Here is a tiny trained network, its code and every weight. The questions are about switching its units off for an input and a class, where a switched-off unit gives its printed mean instead of its output.

import numpy as np


def w(rows, s, z=0):
    codes = np.array(rows[::2]) - 128.0
    scale = np.full(codes.shape[1], s)
    scale[-1] = z or s
    return codes * scale


def norm(h):
    return h / np.sqrt((h * h).mean(-1, keepdims=True) + 1e-5)


def f(y):
    return np.maximum(y, 0)


def log_softmax(a):
    a = a - a.max(-1, keepdims=True)
    return a - np.log(np.exp(a).sum(-1, keepdims=True))


def net(x, mask):
    res = np.array(x, float).reshape(1, 6) / 4 @ E
    u = 0
    for l in range(2):
        y = f(norm(res) @ A[l][:, :-1].T + A[l][:, -1])
        res = res + np.where(mask[u : u + 10], y, B[l][:, -1]) @ B[l][:, :-1]
        u += 10
    return log_softmax(norm(res)[-1] @ U[:, :-1].T + U[:, -1])


A, B = {}, {}
E = w([
[27,145,254,68],'x0',
[149,139,143,110],'x1',
[126,125,123,129],'x2',
[129,128,128,131],'x3',
[195,91,190,189],'x4',
[114,143,104,13],'x5',
],0.0097)
A[0] = w([
[80,141,197,138,91],'L0N0',
[213,62,205,254,32],'L0N1',
[114,165,52,73,57],'L0N2',
[140,146,66,47,78],'L0N3',
[19,132,90,121,206],'L0N4',
[160,39,64,143,250],'L0N5',
[194,163,86,155,195],'L0N6',
[38,117,183,90,234],'L0N7',
[180,83,56,211,198],'L0N8',
[188,18,160,25,195],'L0N9',
],0.0086,0.0021)
B[0] = w([
[128,94,103,154,191],'L0N0',
[65,125,117,146,253],'L0N1',
[86,15,83,139,194],'L0N2',
[91,95,93,168,198],'L0N3',
[79,147,95,159,214],'L0N4',
[135,178,93,99,218],'L0N5',
[78,206,118,131,203],'L0N6',
[196,187,156,254,239],'L0N7',
[112,179,144,80,244],'L0N8',
[112,209,92,128,199],'L0N9',
],0.0084,0.0061)
A[1] = w([
[42,106,111,169,64],'L1N0',
[11,141,113,171,120],'L1N1',
[142,129,236,61,106],'L1N2',
[103,79,204,162,180],'L1N3',
[52,132,178,77,30],'L1N4',
[144,215,91,234,123],'L1N5',
[216,139,158,217,207],'L1N6',
[108,231,169,135,109],'L1N7',
[104,2,210,149,58],'L1N8',
[131,11,214,160,254],'L1N9',
],0.01,0.0036)
B[1] = w([
[184,152,129,149,181],'L1N0',
[228,126,132,88,236],'L1N1',
[100,90,121,190,145],'L1N2',
[109,66,93,95,179],'L1N3',
[248,194,89,103,139],'L1N4',
[149,147,206,107,255],'L1N5',
[68,96,191,159,195],'L1N6',
[211,135,120,168,207],'L1N7',
[57,65,46,132,149],'L1N8',
[76,39,122,99,172],'L1N9',
],0.011,0.0096)
U = w([
[210,250,77,92,43],'0',
[170,164,205,234,29],'1',
[56,35,41,91,255],'2',
],0.011,0.0056)

Each question gives the input, the list of numbers given to net, and the class t.
The units are the neurons (one row each of A and B). Each row of codes is followed by its name. A weight is (code - 128) times the scale printed after its matrix; where a second scale follows, it is the last column's (A, B and U).
mask holds one flag per neuron, layer by layer. A switched-off neuron (its flag False) gives its mean, the last column of its row in B, instead of its output. The means were averaged over made-up inputs and are rounded, as every weight is.
A unit's drop is (log p(t) with every unit on - log p(t) with that unit switched off) / (log p(t) with every unit on - log p(t) with every unit switched off).
The circuit of an input: a set's keep is (log p(t) with only the set's units on - log p(t) with every unit switched off) / (log p(t) with every unit on - log p(t) with every unit switched off). Starting from the 12 units with the biggest drops (on a tie, the unit counted first), units are removed one at a time, each time the one whose removal leaves the highest keep (on an exact tie, the one counted first), for as long as the keep stays at least 0.8.
circuit, biggest first: the units of the circuit, biggest drop first
most important unit: the unit with the biggest drop
top k neurons: the k neurons with the biggest drops, biggest first
k most important neurons of layer l: the k neurons of layer l with the biggest drops, biggest first
drop when u is switched off: that unit's drop, to one decimal
input [0,-3,-3,-6,-4,-8], class 0: circuit, biggest first : L0N7; L1N1; L1N6
input [-3,2,3,4,-4,-5], class 0: circuit, biggest first : L0N7; L0N8
input [0,5,2,1,-3,-8], class 0: circuit, biggest first : L0N7; L1N1; L0N8; L1N6
input [8,6,-8,-7,4,-3], class 2: most important unit : L1N9
input [6,-8,5,8,-4,-1], class 1: top 2 neurons : L0N7; L0N8
input [-3,4,0,8,-2,4], class 2: 2 most important neurons of layer 1 : L1N5; L1N7
input [0,-4,-4,5,-8,-6], class 0: top 2 neurons : L1N6; L1N1
input [1,2,-8,-8,7,0], class 2: circuit, biggest first : L0N7; L1N9
input [1,-1,5,-2,1,-5], class 2: circuit, biggest first : L0N9; L0N7; L1N9
input [0,-4,-2,6,8,7], class 0: top 2 neurons : L0N9; L0N7
input [-3,7,-6,-8,-2,1], class 2: top 2 neurons : L0N7; L0N2
input [1,0,0,0,5,-3], class 2: 2 most important neurons of layer 0 : L0N7; L0N9
input [-4,-3,6,2,-5,-8], class 0: 3 most important neurons of layer 0 : L0N7; L0N8; L0N5
input [7,-3,3,7,4,-5], class 2: top neuron : L1N9
input [7,-1,1,3,3,-3], class 2: drop when L0N8 is switched off : 0.1
input [7,5,-1,2,7,-1], class 2: drop when L1N9 is switched off : 0.2
input [7,6,-5,-5,2,-5], class 2: drop when L1N3 is switched off : 0.2
